grid = [[-16, -17, 14, 14, 9, -12, -19, 32, -6, -14, 18, 30, -12], [-8, -14, 12, 29, 21, -11, -26, 25, -10, -13, 11, 34, -6], [-16, -18, 14, 18, 11, -4, -33, 25, -8, -8, 17, 43, -8], [-11, -10, 13, 30, 20, -13, -40, 18, -13, -4, 9, 24, -6], [-14, -7, 23, 23, 17, -10, -40, 32, -6, -6, 3, 27, -7], [-7, -14, 15, 23, 19, -10, -32, 18, -14, -6, 8, 25, -13], [-8, -21, 9, 24, 14, -7, -31, 19, -13, -11, 13, 37, -10], [-9, -10, 17, 18, 25, -16, -30, 18, -13, 0, 5, 17, -14], [-3, -10, 9, 21, 23, -5, -20, 28, -9, -6, 8, 28, -13], [-8, -19, 16, 24, 16, -14, -37, 13, -10, -5, 17, 20, -21], [-7, -14, 13, 27, 19, -9, -27, 22, -11, -9, 13, 28, -12], [-8, -16, 26, 12, 17, -10, -37, 25, -9, -6, 0, 26, -20], [-12, -6, 17, 28, 32, -16, -19, 15, -10, 2, 23, 18, -13], [-10, -13, 15, 20, 20, -9, -31, 22, -10, -4, 10, 28, -12], [-6, -8, 24, 24, 22, -11, -24, 26, -5, -5, 17, 11, -25]]
grid[-15, 0]: -16
grid[0, -8]: -12
grid[11, -6]: 25
grid[-1, -1]: -25
grid[-1, 8]: -5
grid[:, 8]: [-6, -10, -8, -13, -6, -14, -13, -13, -9, -10, -11, -9, -10, -10, -5]
grid[-3, -1]: -13
grid[:, -1]: [-12, -6, -8, -6, -7, -13, -10, -14, -13, -21, -12, -20, -13, -12, -25]
grid[-8, -13]: -9
grid[14]: [-6, -8, 24, 24, 22, -11, -24, 26, -5, -5, 17, 11, -25]
grid[-4, -9]: 17
grid[13, 10]: 10
grid[-8]: [-9, -10, 17, 18, 25, -16, -30, 18, -13, 0, 5, 17, -14]
grid[:, -11]: [14, 12, 14, 13, 23, 15, 9, 17, 9, 16, 13, 26, 17, 15, 24]
grid[-12, -6]: 18
grid[3, -3]: 9
grid[-10, 2]: 15
grid[:, 11]: [30, 34, 43, 24, 27, 25, 37, 17, 28, 20, 28, 26, 18, 28, 11]
grid[5, 8]: -14
grid[9]: [-8, -19, 16, 24, 16, -14, -37, 13, -10, -5, 17, 20, -21]
grid[-11, 1]: -7
grid[-9, 7]: 19
grid[:, 7]: [32, 25, 25, 18, 32, 18, 19, 18, 28, 13, 22, 25, 15, 22, 26]
grid[3, 11]: 24
grid[11, -3]: 0
grid[-2, -2]: 28
grid[0, -2]: 30
grid[-6, 3]: 24
grid[-3, 2]: 17
grid[4, -7]: -40
grid[14, -12]: -8
grid[5, -9]: 19
grid[1, 5]: -11
grid[-5, 3]: 27
grid[-10, -10]: 23
grid[-10, -6]: 18

B = [[35, -11, 12, 32, -8, -1, 5, 30, 29, -16], [33, 36, 25, 7, -23, -46, -4, -4, -2, 28], [-10, 27, 28, -2, 15, -1, -28, -11, -28, 19], [31, -7, 25, 36, -12, 4, 5, 30, 11, -3], [-45, -27, -23, -17, 44, 43, -29, -5, -2, -37], [-48, -39, -25, -15, 22, 44, -10, -6, -16, -31], [19, -33, -10, 20, -26, 2, 24, 22, 19, -20], [-36, -37, -13, -2, 22, 46, -10, 5, -9, -31]]
Rows and columns are counted from 0.
row 0 col 0 => 35
row 4 col 3 => -17
row 7 col 6 => -10
row 6 col 4 => -26
row 5 col 8 => -16
row 7 col 2 => -13
row 7 col 8 => -9
row 3 col 1 => -7
row 2 col 9 => 19
row 2 col 0 => -10
row 0 col 4 => -8
row 5 col 6 => -10
row 4 col 0 => -45
row 7 col 7 => 5
row 5 col 1 => -39
row 6 col 5 => 2
row 6 col 1 => -33
row 1 col 1 => 36
row 6 col 9 => -20
row 0 col 2 => 12
row 1 col 7 => -4
row 2 col 3 => -2
row 5 col 0 => -48
row 2 col 4 => 15
row 2 col 7 => -11
row 3 col 3 => 36
row 1 col 0 => 33
row 6 col 8 => 19
row 0 col 1 => -11
row 4 col 1 => -27
row 6 col 3 => 20
row 3 col 6 => 5

M = -45  -63   60  -20   51  -14  -12   77   -4   51   75  -28
M[0]: -45
M[7]: 77
M[3]: -20
M[6]: -12
M[4]: 51
